Each row, then roughly how far along a hidden order it lies, from 0 to 12
In the rows, zero is written as 100.
 84 100 103 106 103 104 102  99  98 102 100  97  98 101 106  97  97  97 103  94 102  96 104  94 116  93 113  95 100  87  89  98 108 101 102  91  94 102 113 103 107  82 115 102  98  88 104 100  96  96 106  98  93 100  97  98  98 100 106  97 104  94 101 103 102  85 105  98 103 107 102  95 131 104 102  98 112 100  99 104  96  95 105 102 100  87  85 104  90  96  93  89  94 104  88  95 107  99 113  96 112 108 109 109  99  94  98  96 102 100 102  92 105  96 118 103 101 102  94 101  99 101  87 100  97 103 101  91 106 123 102  96  96  94 100  97 100 121  97 101 125 104 102 100 109  80  99 112  93  99  96  89  95  99  98 103 108 106 103 101  97  99  88  98  92 101 104 108  99 104 105 104 103 108  94 103 102 100  99 102  99 108 102 106  95 113 110  93  95  95 103 101 103  96 106 : 6
121 105 105  81  81  92 104  97 101 117 115 116 110  92 104  78  92  87 101  99 109  99  74 107  74  83  92 121  92  75 113 102 101  99 111 109 106  90  82 107 100 117  87 107  97 148  92 100 102 100 100  83  97  99  95 111  98 105  99 100  91 104  99  99 100 110 100 102  77  91  98 105 131  97 110 102 109 105 100 101 107 101  78 114  87 103  99 101 106  97  94 104 100 105 104 105 106  87  72  94  86 115  88 101 100 112 102  98 104  87 106  93  83  87  82  76  94  90  94  88  92 101  88  87  95 103 100 132 101  81  71 100  94 108  96 100 113  70  95  78  89 102  90 104  91 128  92  95 109  93 106 123  92  91 108  96  94  96 116 100  81  99  98 100 110  88  94  92  98 100  90  97 106  90 104  89  98  87 100 114 103  85 110  96  94  88 112  89  98 109  95 109  96  95 101 : 8
 99 103 103 108  96  92 106 116  87  91 101 102 101 104 105 101 112 137  95  88 115  85 115  92 117 123 113  79 105  72 109 116 117  88  89 110 106  88  99  79 117  70  99 112  97 135 108  96  98 104 124 108 100  97 101  78  97  94 104 102 114 107 107  99 107 118  79 108 109 122  77 100  69 113  89  94 124  96  96  98 102 104 117 102 115  63 107 106 101  87  93  81  88 105 105  96 106 123 105  88 106  95 113 101 109 118  84  98  91 112 109 103  83 114 114 125 106 102 107  97 104  91  65 111  95 113 109  94 114 101 115 105  88 103  81 115  95  85 109 104 117 112 168  94 106  92  90 101  93  90  94  89  94 126 100 126 113 102  88 108 100 113  99  87  94 103 103 115  90 108  98 112 107 108 105  81  96 106  90  95  92 129 166 102 109 121  75 102  85  82 110 101 112 107 103 : 10
121 103 107  98  85  78 106 112  85  99 106 113 107 105 107  86 103 142  94  89 126  80 100  91 102 124  97  90  98  78 133 124 115  86  91 121 106  83  87  87 118  79  84 121  98 181 101  95  98 106 130 107  96  99 100  82  96  94 101  99 111 110 106  96 106 145  70 114  98 118  76 104  67 114  92  94 135  96  96  94 106 108 112 100 120  66 116 101 111  88  98  79  83 106 111 102 105 112  88  88  91  96 109  96 112 134  81 107  92 111 114  94  68 115  99 106 106  99 103  87 101  90  53  99  92 115 112 112 117  84  91 102  83 108  73 128  93  67 108  97 110 107 162  96  92 127  83  98 104  91  98 101  88 122 108 133 115  97  91 111 101 113 104  89 105  95  97 109  88 107  89 113 112 100 116  70  94  95  88  99  94 128 160  99 107 117  76  95  74  86 105 103 105 107 104 : 12
 76  99  91 120 114 118 100 101 109  98 105  80  78  91  99 115 104  49 107 100  70 111 114 101 105  75 114  83 109 107  56  79  96 107 107  71  95 121 118 101  90  89 131  87 107   8 114  95 100  99  79  97 105 101  95 108 104 101 105  99  97  86  96 110  91  43 130  88 107  89 116  89 105  86  96 101  85 113 103 107  92  98 106  97  73 113  89 103  79 113 102 116 118 101  98  90 105  98 115 116 118  96  97  96  92  86 113  91 101  92  96 118 127  81 110 106  93 102  95 117 102 111 148 126  93  85  91  65  89 140 124  99 110  88 119  76 109 147  99 107 104 105  50  96 115  70 117 104  95 103 101  82 105  84  89  76  94 111 112  98 115  90 101 113  69 101 116  96 103 100 115  90  89 111  83 130 104 113 111  96 103  78  64 101  94  96 120 102 118 111  87  81  89  88 103 : 1
113 105 107  83  83  98 106  97 103 119 121 111 109  88 107  78  86  74 103  96 103 102  77 112  71  81  94 121  93 103 108  96  97 102 117 105 106  96  86 115  97 117  94 105  97 132  90 100 102  99  88  75  96  95  92 114 100 106 104 100  90 102  96 101 100  90 106 106  76  81 100 103 140  95 110  99 108 106 100 105 110 101  71 122  81 101  88 101 102 100  94 103 108 105  97 109 111  88  71  92  86 125  84 105 100 113 108  93 108  80 107 100  81  79  84  77  95  90  94  93  87 102  94  91  93 103  95 133 104  90  69 103  95 104  95  95 110  83  94  79  94 108  85 105  95 114  89  95 110  92 104 125  92  88 107  91  87  99 122 100  67  97  93 103 108  87  88  92  98 100  91  96 104  91 101  99  99  88 103 121 105  80 103  98  91  78 116  88 103 110  93 107 101  90 102 : 7
106 104 103  94  90 100 105 101 102 115 115 104 102  91 109  89  94  78 103  96  99 101  82 101  88  72 105 108  95  96  97  98 100 101 112  95 102 101  95 112 103 107 103 102 100 115 100  96 102 101  96  88  99  97  90 110  99 101 103  99  95  99  97 103  98  93 111  99  84  90 102  99 138 102 108  99 111 108 100 102 107  98  84 110  85 103  92  99  94 102  96 101 110 107 104 104 113  95  84  94  90 112  90 102 101 107 107  99 103  85 103  98  93  87  93  90  94  93  94  98  92 103 104  99  91 101  98 106  98 104  81 101  97 100  98  95 109  98  99  87  98 108  87  98 100  98  98  98 107  94 104 114  92  94 104  95  95 105 108 102  88  96  94 105  95  89  98  95  98 101 102  98 103  98  96 101 100  97 103 108 103  85  92  98  93  88 108  91 107 115  96  97  95  91 104 : 6
 99  99 102 115 102  91 104 118  87  90  92  99 100 108 103 106 111 143  94  92 115  80 117  91 123 123 104  75 107  80 109 112 116  89  89 113 100  90 103  72 114  66 102 108 100 125 108  97  95 103 120 113 102  97 104  79  97  93 105 101 116 106 107  98 105 121  76 108 116 118  74  97  56 115  82  92 119  94  95  98  98 104 125  96 123  69 116 105  99  89  95  82  88 102 103  94 103 120 112  89 111  88 119 100 109 118  83 101  89 116 109  99  91 118 119 125 109 105 108 100 108  89  67 112  96 113 108  50 113 105 113 103  90 100  85 114  93  95 109 112 118 109 162  95 102  88  96 102  94  90  92  83  97 122  98 124 112 103  85 106 106 114 101  86  96 106 104 114  89 107 100 113 105 109 105  87  97 104  88  94  91 139 157 103 113 127  69 106  83  76 114 100 109 111 105 : 10
 80  99  95 113 109 113 102 102 103  99 110  82  79  92 103 114 103  59 105  97  80 105 118  97 109  69 115  80 106 100  63  84  98 104 106  76  94 117 114  99 100  75 130  93 106  41 116  93  99  99  93  98 101 101  94 103 102 100 106  97 105  88 100 108  92  69 122  91 107  91 108  88 139  93  96  99  95 109 100 107  91  99 108  99  91  93  96 104  81 110 100 105 111 104  98  92 110  97 111 107 120 100 103  94  98  88 104  93  98  93 102 106 119  94 112 109  96 103  93 116 102 106 119 116  91  94  95  67  96 140 121  96 104  89 108  90 105 135 101 107 118 107  67  96 112  61 110 104  99 101  99  81  99  93  94  82 102 111 110 105 114  95 101 109  66  98 115  99 100 103 109  97  94 111  86 128 103 112 107  93 100  86  74 102  94 104 116  98 113 110  97  84  87  91 108 : 3
 75  97  97 125 112 111 105 108  99  88  94  81  81 102 112 119 113 102  98  93  89  95 121  79 138 108 126  64 105  76  78  99 111 102  95  78  90 114 119  87 118  55 138 101 105  41 123  95  97 101 110 117 101 100  94  85  97  96 106  97 113  92 103 105  95  80 108  95 112 114 100  87 104 103  92  93 111 102  98 104  91  94 116  87 101  84  93 102  81 104 100  88  92 106 104  83 110 110 135  99 121  95 117 105 101  90  94 101  95 111  98  91 120 104 130 126 102 108  98 114 107 105 106 118  91  98 103  52  94 135 119  96  97  87 104  96 102 151 107 117 129 112 104  89 118  52 102 106  87  99  94  67  97 106  92 113 116 118  90 104 121 100  91  92  64 102 116 108  99 107 126 102  97 121  88 119 105 117 100  87  94 122  80 104 100 127  99 100 101  92 106  83 100  98 108 : 5
 69  98  92 127 121 120 102  99 110  92 106  72  79  91 101 128 108  50 109 100  66 121 124 102 111  72 119  77 111 102  38  76  98 110 105  64  95 126 123  98  96  84 130  80 108   0 123  95 102  99  81 102 108  96  92 105 104 101 107 101 106  85  96 110  92  43 132  87 109  90 121  87 126  88  95  95  76 110 102 111  98  96 107  95  71 111  83 101  77 116 102 116 120 102  99  88 108 108 122 108 118  95  99  99  93  74 112  84 101  93  93 127 135  86 118 117  93 104  98 120  99 111 150 124  90  86  90  52  91 148 134 103 112  84 124  76 105 154 101 116 112 107  54  91 117  50 120 105  92 100  97  80 106  78  86  77  88 114 105  96 118  90 100 114  62 103 121 100 100  99 125  89  88 114  75 132 106 118 113  90 100  78  62 102  96  94 116 107 123 113  88  76  97  87 105 : 0
 92 103 100 100  96 114 104  95 109 111 113  95  93  88 105 101  96  52 107  98  80 118  88 103  89  62 110 109 101 103  82  89  95 109 112  79 100 112 105 117  95 103 113  93 100  71 104  97 105  98  70  83 104  98  90 116 102 107 102 100  90  89  95 107  93  57 125  91  86  85 120  96 156  86 109 101  88 112 103 107 106  94  77 108  67 115  77 100  87 107  98 114 121 107  97 100 111  90  81 102  98 112  85 105  95  92 113  90 107  81  93 118 107  79  97  88  87  94  90 104  89 110 142 106  92  88  92  93  90 119  88 102 106  95 124  83 111 117  93  92  94 108  48  96 106  89 108 100  99  98 103 107  98  74  95  80  90 109 118  96  90  88  94 111  84  92 105  95 101  97 111  87  96 101  86 122 103 102 113 108 108  65  66  99  87  80 124  95 118 123  85  93  91  88 101 : 2
 99 103 104  92  91 103 107  97 106 117 116 106 101  87 110  89  91  67 103  99  93 107  80 106  85  65 104 109  96 102  89  95  97 105 125  92 102 104  98 120 101 113 102 100 100 100  99  96 102 100  89  82 100  96  90 112 100 104 104  99  93  96  95 103  96  78 118  98  81  84 107  99 149  94 109  94 105 109 101 106 108  99  81 113  78 107  90  98  93 106  98 106  96 107  99 103 114  91  87  94  94 115  87 103  99 105 108  96 105  82 103 103  96  84  91  83  93  92  94 103  90 104 110  97  90  98  93 105  98 109  79 102  98 100 101  89 108 103  96  86  95 109  94  98  99  98  94  98 107  93 103 115  93  86 103  87  89 105 119 101  85  91  93 109  91  87  97  93 100 100  98  94 101  97  96 112 100  97 107 123 106 100  85  99  89  83 116  89 109 116  91  97  93  88 104 : 5
122 110 114  80  76  81 109 110  88 111 107 123 123 103 110  70 102 136  94  84 133  87  75  97  82 114  93 123  96  75 138 124 113  92 105 135 113  75  76 101 116 113  73 124  85 200  87 104 100 100 110  84 100  93  98  93  96 104 102 105 100 116 103  96 109 134  74 112  79 110  76 112 108 112 110  96 131 101  95  98 118 101  74 118 105  67  89 108 119  77  88  80  90 113 100 110 106 110  68  72  79 114  97 115 110 136  90  97 102 101 110  95  56 105  93  89 101  85 103  76  91  92  55  88  96 116 107 150 111  63  57 109  84 112  79 117 110  50  96  75  93 117 162 100  83 133  82  93 100  82  97 133  87 102 109 129 102  96 102 103  58 104  88  80 130  91  84 111  90 102  84 106 116  91 116  70  95  83  92 122  97 111 182  98 100  96  87  93  82  98 104 117 117 101  96 : 12
 85 103  98  98  97 114 104  92 105 109 116  93  89  87 104 102  96  52 107  97  83 112 102 103  89  65 110 103 101 101  76  90  97 105 111  76 100 111 105 109  94 100 118  95 102  74 108  94 103  98  81  86 101 100  90 112 102 104 105 100  95  91  96 108  93  65 130  90  89  87 118  93 145  86 105 102  97 112 102 107 102  97  83 105  71 110  85 100  85 109 105 112 121 106  97 100 113  95  97 105 103 107  90 100  93  95 109  92 104  85 100 118 109  84 102  90  89  97  92 106  92 110 132 109  90  92  92  87  96 131 102 100 104  94 112  83 110 122  95  93  99 107  54  97 104  82 112 101  96 101 102  95  96  80  95  78  92 110 117 100  99  90  96 113  79  92 109  95 102 100 111  91  96 102  87 121 102 105 110 103 105  70  67 100  88  87 124  95 116 118  86  90  90  88 103 : 3
 87  99 101 119 104  97 105 115  85  87  94  96  99 106 106 109 110 134  97  90 107  87 122  85 133 124 114  71 108  71  99 108 115  93  89 105  99  96 108  78 118  59 106 107  99 101 109  97  97 103 118 116 101  97 100  79  97  94 107 101 118 104 106 102 105 107  89 104 115 121  82  95  85 114  87  91 120  96  96  99 101 101 125  97 115  67 103 105  94  92  95  79  92 105 100  90 105 123 114  88 111  91 117 102 108 107  85  98  92 115 104 103 103 114 122 131 108 105 106 103 107  94  78 114  94 109 109  76 110 119 115 104  91  97  89 110  94 111 109 117 125 114 154  92 112  71  95 103  90  91  91  79  97 115  97 121 113 106  83 107 106 110  96  87  92 106 114 115  88 107 108 110 104 111  99  94  99 108  96  93  93 133 147 104 109 124  74 106  91  83 112  94 111 105 104 : 8
 93  98 102 117 101  89 106 119  86  85  98  99  96 104 106 106 111 141  94  89 115  78 122  91 120 124 107  66 107  81 102 114 117  87  88 116 101  91 102  65 116  56  99 109 104 105 113  94  93 105 136 118  99  97 103  73  97  90 105 100 122 106 108  99 107 126  77 107 120 121  76  96  58 118  81  89 125  92  96  98  98 108 134  96 124  61 119 105 100  93  95  76  85 101 106  93 106 125 110  90 113  83 119  95 111 125  80 101  88 119 114 100  89 122 120 122 113 107 110 106 108  85  61 116  91 118 107  77 120 108 121 104  88  98  77 118  86  86 114 114 130 111 175  95 104  80  93 102  99  87  91  79  96 127  99 123 114 100  84 112 107 114 103  88  93 104 107 115  87 110  96 115 106 112 105  89  96 105  90  93  89 142 169 104 116 125  68 104  81  68 115  95 109 106 106 : 11
